Below are the code and all the weights of a small trained network. Each question names an input and a class and asks about switching units off, where a switched-off unit gives its printed mean instead of its output.

import numpy as np


def w(rows, s, z=0):
    codes = np.array(rows[::2]) - 128.0
    scale = np.full(codes.shape[1], s)
    scale[-1] = z or s
    return codes * scale


def norm(h):
    return h / np.sqrt((h * h).mean(-1, keepdims=True) + 1e-5)


def f(y):
    return y / 2 * (1 + np.tanh(0.7978845608 * (y + 0.044715 * y**3)))


def log_softmax(a):
    a = a - a.max(-1, keepdims=True)
    return a - np.log(np.exp(a).sum(-1, keepdims=True))


def net(x, mask):
    res = np.array(x, float).reshape(1, 4) / 4 @ E
    u = 0
    for l in range(4):
        y = f(norm(res) @ A[l][:, :-1].T + A[l][:, -1])
        res = res + np.where(mask[u : u + 10], y, B[l][:, -1]) @ B[l][:, :-1]
        u += 10
    return log_softmax(norm(res)[-1] @ U[:, :-1].T + U[:, -1])


A, B = {}, {}
E = w([
[79,64,2],'x0',
[143,220,93],'x1',
[93,122,114],'x2',
[202,90,123],'x3',
],0.0078)
A[0] = w([
[167,32,121,234],'L0N0',
[178,32,146,147],'L0N1',
[76,132,52,129],'L0N2',
[187,132,129,161],'L0N3',
[172,212,165,163],'L0N4',
[89,127,73,124],'L0N5',
[87,110,222,221],'L0N6',
[64,164,254,7],'L0N7',
[94,104,153,115],'L0N8',
[93,147,175,55],'L0N9',
],0.0084,0.0016)
B[0] = w([
[74,27,135,224],'L0N0',
[98,2,204,203],'L0N1',
[100,70,188,220],'L0N2',
[54,143,90,159],'L0N3',
[123,183,45,253],'L0N4',
[162,89,239,180],'L0N5',
[67,135,92,244],'L0N6',
[109,135,165,254],'L0N7',
[188,76,164,143],'L0N8',
[86,72,212,146],'L0N9',
],0.0047,0.0029)
A[1] = w([
[228,185,145,199],'L1N0',
[65,211,117,2],'L1N1',
[212,222,75,119],'L1N2',
[195,27,217,75],'L1N3',
[1,174,108,159],'L1N4',
[177,151,196,101],'L1N5',
[81,249,104,26],'L1N6',
[59,18,92,119],'L1N7',
[112,147,137,48],'L1N8',
[35,134,111,178],'L1N9',
],0.0076,0.0024)
B[1] = w([
[43,205,3,184],'L1N0',
[167,85,159,152],'L1N1',
[83,199,9,190],'L1N2',
[122,61,122,195],'L1N3',
[150,165,241,214],'L1N4',
[186,49,57,149],'L1N5',
[130,135,69,190],'L1N6',
[63,166,155,253],'L1N7',
[151,118,129,115],'L1N8',
[173,140,198,195],'L1N9',
],0.0056,0.0042)
A[2] = w([
[72,47,101,131],'L2N0',
[190,173,191,110],'L2N1',
[135,108,112,77],'L2N2',
[246,162,26,251],'L2N3',
[117,184,200,201],'L2N4',
[126,61,117,155],'L2N5',
[113,117,193,106],'L2N6',
[123,107,193,87],'L2N7',
[160,165,137,173],'L2N8',
[17,157,148,228],'L2N9',
],0.014,0.0029)
B[2] = w([
[129,155,159,215],'L2N0',
[176,138,81,160],'L2N1',
[136,118,154,121],'L2N2',
[3,160,63,220],'L2N3',
[110,125,55,215],'L2N4',
[144,129,189,178],'L2N5',
[159,192,71,182],'L2N6',
[85,122,59,177],'L2N7',
[130,61,58,152],'L2N8',
[180,144,198,255],'L2N9',
],0.007,0.0077)
A[3] = w([
[77,197,209,183],'L3N0',
[101,15,70,254],'L3N1',
[132,217,144,100],'L3N2',
[61,197,104,189],'L3N3',
[135,81,98,28],'L3N4',
[82,198,253,158],'L3N5',
[232,173,100,234],'L3N6',
[40,69,90,79],'L3N7',
[107,137,143,61],'L3N8',
[111,27,93,242],'L3N9',
],0.012,0.0027)
B[3] = w([
[254,67,49,237],'L3N0',
[62,106,195,179],'L3N1',
[163,83,120,198],'L3N2',
[93,94,110,253],'L3N3',
[219,219,185,116],'L3N4',
[157,104,98,254],'L3N5',
[89,21,113,169],'L3N6',
[176,151,153,160],'L3N7',
[175,118,106,129],'L3N8',
[91,131,194,173],'L3N9',
],0.0076,0.0072)
U = w([
[104,91,253,252],'0',
[112,155,44,210],'1',
[161,83,68,131],'2',
[156,172,138,9],'3',
[73,246,84,63],'4',
],0.013,0.0031)

Each question gives the input, the list of numbers given to net, and the class t.
The units are the neurons (one row each of A and B). Each row of codes is followed by its name. A weight is (code - 128) times the scale printed after its matrix; where a second scale follows, it is the last column's (A, B and U).
mask holds one flag per neuron, layer by layer. A switched-off neuron (its flag False) gives its mean, the last column of its row in B, instead of its output. The means were averaged over made-up inputs and are rounded, as every weight is.
A unit's drop is (log p(t) with every unit on - log p(t) with that unit switched off) / (log p(t) with every unit on - log p(t) with every unit switched off).
The circuit of an input: a set's keep is (log p(t) with only the set's units on - log p(t) with every unit switched off) / (log p(t) with every unit on - log p(t) with every unit switched off). Starting from the 12 units with the biggest drops (on a tie, the unit counted first), units are removed one at a time, each time the one whose removal leaves the highest keep (on an exact tie, the one counted first), for as long as the keep stays at least 0.8.
circuit, biggest first: the units of the circuit, biggest drop first
most important unit: the unit with the biggest drop
top k neurons: the k neurons with the biggest drops, biggest first
top k neurons in layer l: the k neurons of layer l with the biggest drops, biggest first
drop when u is switched off: that unit's drop, to one decimal
input [-4,-4,-7,-6], class 1: circuit, biggest first : L2N4
input [1,8,3,5], class 4: circuit, biggest first : L3N0, L3N5
input [-4,-1,-8,4], class 1: top 3 neurons : L2N3, L1N0, L0N4
input [-7,-4,2,-2], class 2: top 2 neurons : L2N3, L3N6
input [-1,-7,-3,-6], class 2: top 3 neurons in layer 0 : L0N6, L0N2, L0N5
input [-1,5,3,7], class 4: top 2 neurons : L2N3, L3N0
input [-4,0,5,-2], class 2: top 2 neurons in layer 3 : L3N6, L3N2
input [-8,-1,7,5], class 4: top 2 neurons in layer 2 : L2N9, L2N4
input [-8,-6,0,-1], class 2: top 2 neurons in layer 2 : L2N6, L2N8
input [8,3,0,-4], class 3: drop when L1N7 is switched off : -0.1
input [4,1,0,3], class 0: top 2 neurons in layer 2 : L2N3, L2N6
input [-6,0,1,-2], class 2: drop when L3N6 is switched off : 0.2
input [-8,0,4,1], class 4: drop when L1N0 is switched off : 0.2
input [-7,-3,-5,-6], class 1: most important unit : L2N4
